Below are the code and all the weights of a small trained network. Each question names an input and a class and asks about switching units off, where a switched-off unit gives its printed mean instead of its output.

import numpy as np


def w(rows, s, z=0):
    codes = np.array(rows[::2]) - 128.0
    scale = np.full(codes.shape[1], s)
    scale[-1] = z or s
    return codes * scale


def f(y):
    return np.maximum(y, 0)


def log_softmax(a):
    a = a - a.max(-1, keepdims=True)
    return a - np.log(np.exp(a).sum(-1, keepdims=True))


def net(x, mask):
    res = np.array(x, float).reshape(1, 3) / 4 @ E
    y = f(res @ A[0][:, :-1].T + A[0][:, -1])
    res = res + np.where(mask, y, B[0][:, -1]) @ B[0][:, :-1]
    return log_softmax(res[-1] @ U[:, :-1].T + U[:, -1])


A, B = {}, {}
E = w([
[39,167,109,171,103,174,120,209,252],'x0',
[150,193,29,130,84,80,95,63,148],'x1',
[41,156,189,155,134,143,45,12,131],'x2',
],0.013)
A[0] = w([
[61,153,177,125,160,130,25,28,141,162],'N0',
[129,182,49,97,80,87,140,127,117,146],'N1',
[182,90,158,126,145,23,131,50,48,126],'N2',
[74,191,92,148,90,189,61,195,146,91],'N3',
[119,125,84,148,116,172,139,158,151,213],'N4',
[53,147,129,185,73,166,103,169,140,188],'N5',
[97,103,127,120,116,148,92,158,84,193],'N6',
[113,113,176,170,140,183,85,43,179,100],'N7',
[116,110,223,124,186,151,208,156,146,190],'N8',
[177,112,125,91,105,68,176,171,125,184],'N9',
[107,102,129,99,163,168,57,82,162,138],'N10',
[184,82,136,117,142,120,108,76,21,113],'N11',
[57,54,254,145,218,137,184,181,92,41],'N12',
[130,177,22,162,67,66,51,103,99,122],'N13',
[125,32,190,158,97,205,127,114,94,255],'N14',
[48,103,169,175,127,88,140,58,79,103],'N15',
[203,120,87,146,134,86,199,204,143,93],'N16',
],0.0092,0.009)
B[0] = w([
[135,86,72,145,81,194,138,140,119,249],'N0',
[157,166,153,200,143,153,70,99,190,191],'N1',
[75,155,107,112,74,81,184,194,147,228],'N2',
[138,178,79,95,150,64,231,173,99,197],'N3',
[170,80,128,121,50,78,185,122,83,195],'N4',
[143,148,119,75,51,68,120,178,105,216],'N5',
[191,119,148,180,156,88,85,63,88,167],'N6',
[132,104,67,125,143,154,192,113,94,194],'N7',
[181,160,143,218,85,136,179,38,196,214],'N8',
[124,60,34,82,74,154,67,86,126,204],'N9',
[169,89,105,74,135,160,147,95,84,178],'N10',
[86,169,90,167,103,72,215,183,178,212],'N11',
[104,208,165,130,224,152,185,109,202,212],'N12',
[215,246,217,244,152,208,128,99,164,212],'N13',
[231,140,123,193,76,97,108,123,226,223],'N14',
[153,71,62,2,135,181,121,141,145,185],'N15',
[96,80,80,107,192,226,153,86,171,209],'N16',
],0.0078,0.017)
U = w([
[189,238,172,239,199,172,174,100,168,97],'0',
[117,178,84,93,71,8,247,254,121,89],'1',
[156,21,32,90,147,243,166,124,125,96],'2',
[228,68,138,215,36,43,106,107,103,249],'3',
[30,107,167,82,175,79,169,92,71,107],'4',
[159,172,243,124,246,119,163,100,43,106],'5',
[91,106,182,109,254,39,119,149,67,102],'6',
[50,73,174,114,172,151,71,191,161,109],'7',
],0.0085,0.012)

Each question gives the input, the list of numbers given to net, and the class t.
The units are the neurons (one row each of A and B). Each row of codes is followed by its name. A weight is (code - 128) times the scale printed after its matrix; where a second scale follows, it is the last column's (A, B and U).
mask holds one flag per neuron, in row order. A switched-off neuron (its flag False) gives its mean, the last column of its row in B, instead of its output. The means were averaged over made-up inputs and are rounded, as every weight is.
A unit's drop is (log p(t) with every unit on - log p(t) with that unit switched off) / (log p(t) with every unit on - log p(t) with every unit switched off).
The circuit of an input: a set's keep is (log p(t) with only the set's units on - log p(t) with every unit switched off) / (log p(t) with every unit on - log p(t) with every unit switched off). Starting from the 12 units with the biggest drops (on a tie, the unit counted first), units are removed one at a time, each time the one whose removal leaves the highest keep (on an exact tie, the one counted first), for as long as the keep stays at least 0.8.
circuit, biggest first: the units of the circuit, biggest drop first
unit that matters most: the unit with the biggest drop
k most important neurons: the k neurons with the biggest drops, biggest first
drop when u is switched off: that unit's drop, to one decimal
input [1,2,3], class 3: unit that matters most	N16
input [-1,3,4], class 2: 4 most important neurons	[N0, N8, N12, N15]
input [7,-4,2], class 1: 3 most important neurons	[N5, N3, N13]
input [-7,7,-7], class 0: 3 most important neurons	[N13, N1, N16]
input [2,2,-3], class 3: 4 most important neurons	[N15, N12, N0, N2]
input [4,-5,-2], class 0: 2 most important neurons	[N12, N8]
input [2,0,2], class 3: 4 most important neurons	[N2, N11, N16, N12]
input [3,-3,2], class 3: circuit, biggest first	[N13, N2, N16]
input [-4,-4,-7], class 2: 2 most important neurons	[N16, N9]
input [-6,6,-5], class 0: 3 most important neurons	[N13, N1, N5]
input [-5,-5,1], class 0: 4 most important neurons	[N12, N5, N8, N3]
input [3,-3,3], class 3: 3 most important neurons	[N13, N2, N16]
input [-2,3,8], class 2: drop when N16 is switched off	0.0
input [-3,3,-7], class 2: circuit, biggest first	[N16]
input [-7,-7,-2], class 0: drop when N8 is switched off	1.4
input [-2,-5,-1], class 0: drop when N12 is switched off	0.9
